Below is a small trained network, with its code and all its weights. Each question gives an input and a class and asks what happens when units are switched off, that is, made to give their printed mean instead of their output.

import numpy as np


def w(rows, s, z=0):
    codes = np.array(rows[::2]) - 128.0
    scale = np.full(codes.shape[1], s)
    scale[-1] = z or s
    return codes * scale


def norm(h):
    return h / np.sqrt((h * h).mean(-1, keepdims=True) + 1e-5)


def f(y):
    return y / 2 * (1 + np.tanh(0.7978845608 * (y + 0.044715 * y**3)))


def log_softmax(a):
    a = a - a.max(-1, keepdims=True)
    return a - np.log(np.exp(a).sum(-1, keepdims=True))


def net(x, mask):
    res = np.array(x, float).reshape(1, 2) / 4 @ E
    u = 0
    for l in range(2):
        y = f(norm(res) @ A[l][:, :-1].T + A[l][:, -1])
        res = res + np.where(mask[u : u + 9], y, B[l][:, -1]) @ B[l][:, :-1]
        u += 9
    return log_softmax(norm(res)[-1] @ U[:, :-1].T + U[:, -1])


A, B = {}, {}
E = w([
[69,131,132,5,137,152,212,181,104],'x0',
[121,81,126,165,205,8,164,131,75],'x1',
],0.012)
A[0] = w([
[205,160,102,80,15,149,126,137,156,125],'0.n0',
[156,176,153,136,79,139,76,100,109,160],'0.n1',
[92,108,89,93,105,185,151,209,21,137],'0.n2',
[89,208,221,145,183,137,105,133,99,3],'0.n3',
[214,192,71,95,93,86,138,138,97,130],'0.n4',
[144,89,158,168,118,6,163,217,142,171],'0.n5',
[85,152,211,156,130,151,254,187,180,137],'0.n6',
[158,109,86,220,106,146,124,128,139,114],'0.n7',
[129,102,123,228,96,132,183,58,194,132],'0.n8',
],0.006,0.0052)
B[0] = w([
[139,171,238,141,210,120,179,59,96,207],'0.n0',
[44,25,111,63,97,30,62,107,156,195],'0.n1',
[176,56,131,142,131,177,85,75,66,203],'0.n2',
[254,198,116,206,87,146,130,212,170,97],'0.n3',
[163,103,160,73,127,91,122,149,176,129],'0.n4',
[106,150,204,73,116,181,123,47,158,254],'0.n5',
[62,66,35,128,114,102,29,103,128,178],'0.n6',
[151,86,79,45,138,178,154,123,106,190],'0.n7',
[110,46,87,50,99,177,128,129,83,197],'0.n8',
],0.0065,0.0053)
A[1] = w([
[86,143,111,82,135,119,193,191,109,51],'1.n0',
[139,145,121,106,104,135,154,166,118,54],'1.n1',
[152,114,125,180,178,33,199,174,112,136],'1.n2',
[114,172,103,64,122,141,152,176,147,69],'1.n3',
[153,220,143,124,44,185,126,165,206,46],'1.n4',
[111,141,84,104,142,159,185,219,88,22],'1.n5',
[214,129,79,192,82,105,89,111,159,5],'1.n6',
[140,177,136,152,7,160,111,138,160,147],'1.n7',
[184,107,119,199,85,121,119,109,144,17],'1.n8',
],0.013,0.0023)
B[1] = w([
[215,153,98,175,91,175,115,207,138,212],'1.n0',
[161,107,121,176,154,107,84,229,83,125],'1.n1',
[69,223,175,206,159,114,69,134,187,246],'1.n2',
[131,109,58,180,142,108,119,171,98,182],'1.n3',
[114,166,188,216,186,27,153,77,163,236],'1.n4',
[199,60,66,96,78,120,148,134,150,183],'1.n5',
[213,55,58,68,71,200,199,253,87,254],'1.n6',
[69,201,148,165,183,81,92,173,111,242],'1.n7',
[135,112,56,123,131,170,192,197,80,221],'1.n8',
],0.011,0.0055)
U = w([
[197,79,28,137,110,178,140,245,95,253],'0',
[79,224,179,221,205,109,118,129,148,236],'1',
[108,76,149,43,92,169,137,3,132,21],'2',
],0.013,0.00057)

Each question gives the input, the list of numbers given to net, and the class t.
The units are the neurons (one row each of A and B). Each row of codes is followed by its name. A weight is (code - 128) times the scale printed after its matrix; where a second scale follows, it is the last column's (A, B and U).
mask holds one flag per neuron, layer by layer. A switched-off neuron (its flag False) gives its mean, the last column of its row in B, instead of its output. The means were averaged over made-up inputs and are rounded, as every weight is.
A unit's drop is (log p(t) with every unit on - log p(t) with that unit switched off) / (log p(t) with every unit on - log p(t) with every unit switched off).
The circuit of an input: a set's keep is (log p(t) with only the set's units on - log p(t) with every unit switched off) / (log p(t) with every unit on - log p(t) with every unit switched off). Starting from the 12 units with the biggest drops (on a tie, the unit counted first), units are removed one at a time, each time the one whose removal leaves the highest keep (on an exact tie, the one counted first), for as long as the keep stays at least 0.8.
units of the circuit, in order: the units of the circuit, biggest drop first
k most important neurons: the k neurons with the biggest drops, biggest first
k most important neurons of layer l: the k neurons of layer l with the biggest drops, biggest first
drop of u: that unit's drop, to one decimal
input [-8,8], class 0: units of the circuit, in order -> (1.n6)
input [-4,4], class 0: 4 most important neurons -> (0.n0, 1.n4, 1.n7, 0.n1)
input [3,1], class 2: 3 most important neurons -> (0.n2, 0.n6, 1.n6)
input [3,0], class 2: 3 most important neurons -> (0.n2, 0.n6, 1.n6)
input [4,5], class 1: 2 most important neurons -> (0.n8, 1.n6)
input [3,-1], class 2: 3 most important neurons -> (0.n2, 0.n6, 1.n6)
input [-1,-3], class 2: 2 most important neurons -> (0.n0, 0.n1)
input [-5,-6], class 1: 2 most important neurons -> (1.n7, 1.n4)
input [-3,-4], class 1: 2 most important neurons of layer 0 -> (0.n2, 0.n6)
input [1,2], class 2: drop of 0.n5 -> 0.8
input [1,0], class 2: drop of 1.n6 -> 0.2
input [6,-8], class 1: drop of 1.n4 -> 0.8
